Below is a small trained network, with its code and all its weights. Each question gives an input and a class and asks what happens when units are switched off, that is, made to give their printed mean instead of their output.

import numpy as np


def w(rows, s, z=0):
    codes = np.array(rows[::2]) - 128.0
    scale = np.full(codes.shape[1], s)
    scale[-1] = z or s
    return codes * scale


def norm(h):
    return h / np.sqrt((h * h).mean(-1, keepdims=True) + 1e-5)


def f(y):
    return np.maximum(y, 0)


def log_softmax(a):
    a = a - a.max(-1, keepdims=True)
    return a - np.log(np.exp(a).sum(-1, keepdims=True))


def net(x, mask):
    res = np.array(x, float).reshape(1, 3) / 4 @ E
    u = 0
    for l in range(2):
        y = f(norm(res) @ A[l][:, :-1].T + A[l][:, -1])
        res = res + np.where(mask[u : u + 6], y, B[l][:, -1]) @ B[l][:, :-1]
        u += 6
    return log_softmax(norm(res)[-1] @ U[:, :-1].T + U[:, -1])


A, B = {}, {}
E = w([
[100,98,125,90,112,111,153,253,197,209,214],'x0',
[100,60,196,133,57,180,17,149,255,158,140],'x1',
[152,122,117,113,140,119,103,106,126,176,119],'x2',
],0.0081)
A[0] = w([
[100,133,104,138,173,160,132,25,23,99,56,142],'L0N0',
[209,132,161,177,123,206,135,60,188,102,103,4],'L0N1',
[135,174,107,47,138,74,226,172,164,164,133,106],'L0N2',
[65,88,178,136,113,185,23,27,174,71,25,116],'L0N3',
[120,3,150,140,118,149,89,196,148,149,175,27],'L0N4',
[65,122,59,108,89,135,185,142,159,199,158,163],'L0N5',
],0.0066,0.0041)
B[0] = w([
[43,158,149,54,39,117,116,155,138,169,148,250],'L0N0',
[143,78,84,147,169,93,132,87,254,120,77,168],'L0N1',
[180,87,105,170,197,104,178,151,154,83,148,185],'L0N2',
[207,166,102,158,190,144,108,115,156,69,178,255],'L0N3',
[119,87,185,95,87,135,67,171,123,145,86,190],'L0N4',
[83,147,74,161,157,112,213,72,103,173,174,186],'L0N5',
],0.0095,0.0097)
A[1] = w([
[89,253,211,9,42,133,102,87,50,175,108,20],'L1N0',
[247,151,136,227,174,109,86,134,154,71,61,69],'L1N1',
[147,136,135,178,136,255,86,37,89,98,72,40],'L1N2',
[80,61,217,105,17,150,73,190,165,219,149,120],'L1N3',
[146,120,117,188,233,126,184,73,99,146,165,2],'L1N4',
[3,189,154,77,85,150,115,100,47,67,57,16],'L1N5',
],0.0072,0.0024)
B[1] = w([
[210,70,236,82,76,59,158,253,80,37,9,248],'L1N0',
[110,183,11,181,249,135,142,75,191,106,110,211],'L1N1',
[221,222,26,215,167,151,125,137,181,70,119,166],'L1N2',
[68,111,155,152,35,171,99,73,29,164,111,254],'L1N3',
[141,127,52,53,199,81,161,107,145,69,168,182],'L1N4',
[244,67,255,51,84,119,97,189,139,119,46,222],'L1N5',
],0.0091,0.0082)
U = w([
[194,119,168,67,57,62,139,201,92,51,40,172],'0',
[166,207,50,202,157,181,35,59,221,54,140,153],'1',
[79,138,37,92,214,43,255,173,81,153,226,3],'2',
[15,47,150,180,25,185,59,111,74,223,191,68],'3',
],0.0096,0.0018)

Each question gives the input, the list of numbers given to net, and the class t.
The units are the neurons (one row each of A and B). Each row of codes is followed by its name. A weight is (code - 128) times the scale printed after its matrix; where a second scale follows, it is the last column's (A, B and U).
mask holds one flag per neuron, layer by layer. A switched-off neuron (its flag False) gives its mean, the last column of its row in B, instead of its output. The means were averaged over made-up inputs and are rounded, as every weight is.
A unit's drop is (log p(t) with every unit on - log p(t) with that unit switched off) / (log p(t) with every unit on - log p(t) with every unit switched off).
top k neurons: the k neurons with the biggest drops, biggest first
drop when u is switched off: that unit's drop, to one decimal
input [6,0,-4], class 2: top 3 neurons -> L0N5; L0N2; L0N0
input [3,1,7], class 3: top neuron -> L0N3
input [4,1,-2], class 3: top 2 neurons -> L0N4; L0N3
input [1,8,-1], class 3: top 2 neurons -> L0N4; L1N3
input [0,6,-1], class 1: top 2 neurons -> L0N0; L0N3
input [8,-1,-1], class 2: top 2 neurons -> L0N5; L0N2
input [1,1,-5], class 3: top 2 neurons -> L0N0; L1N3
input [1,-1,-6], class 2: drop when L1N0 is switched off -> 0.0
input [4,-5,7], class 2: drop when L0N2 is switched off -> 0.0
input [6,2,-4], class 3: drop when L0N4 is switched off -> 0.2
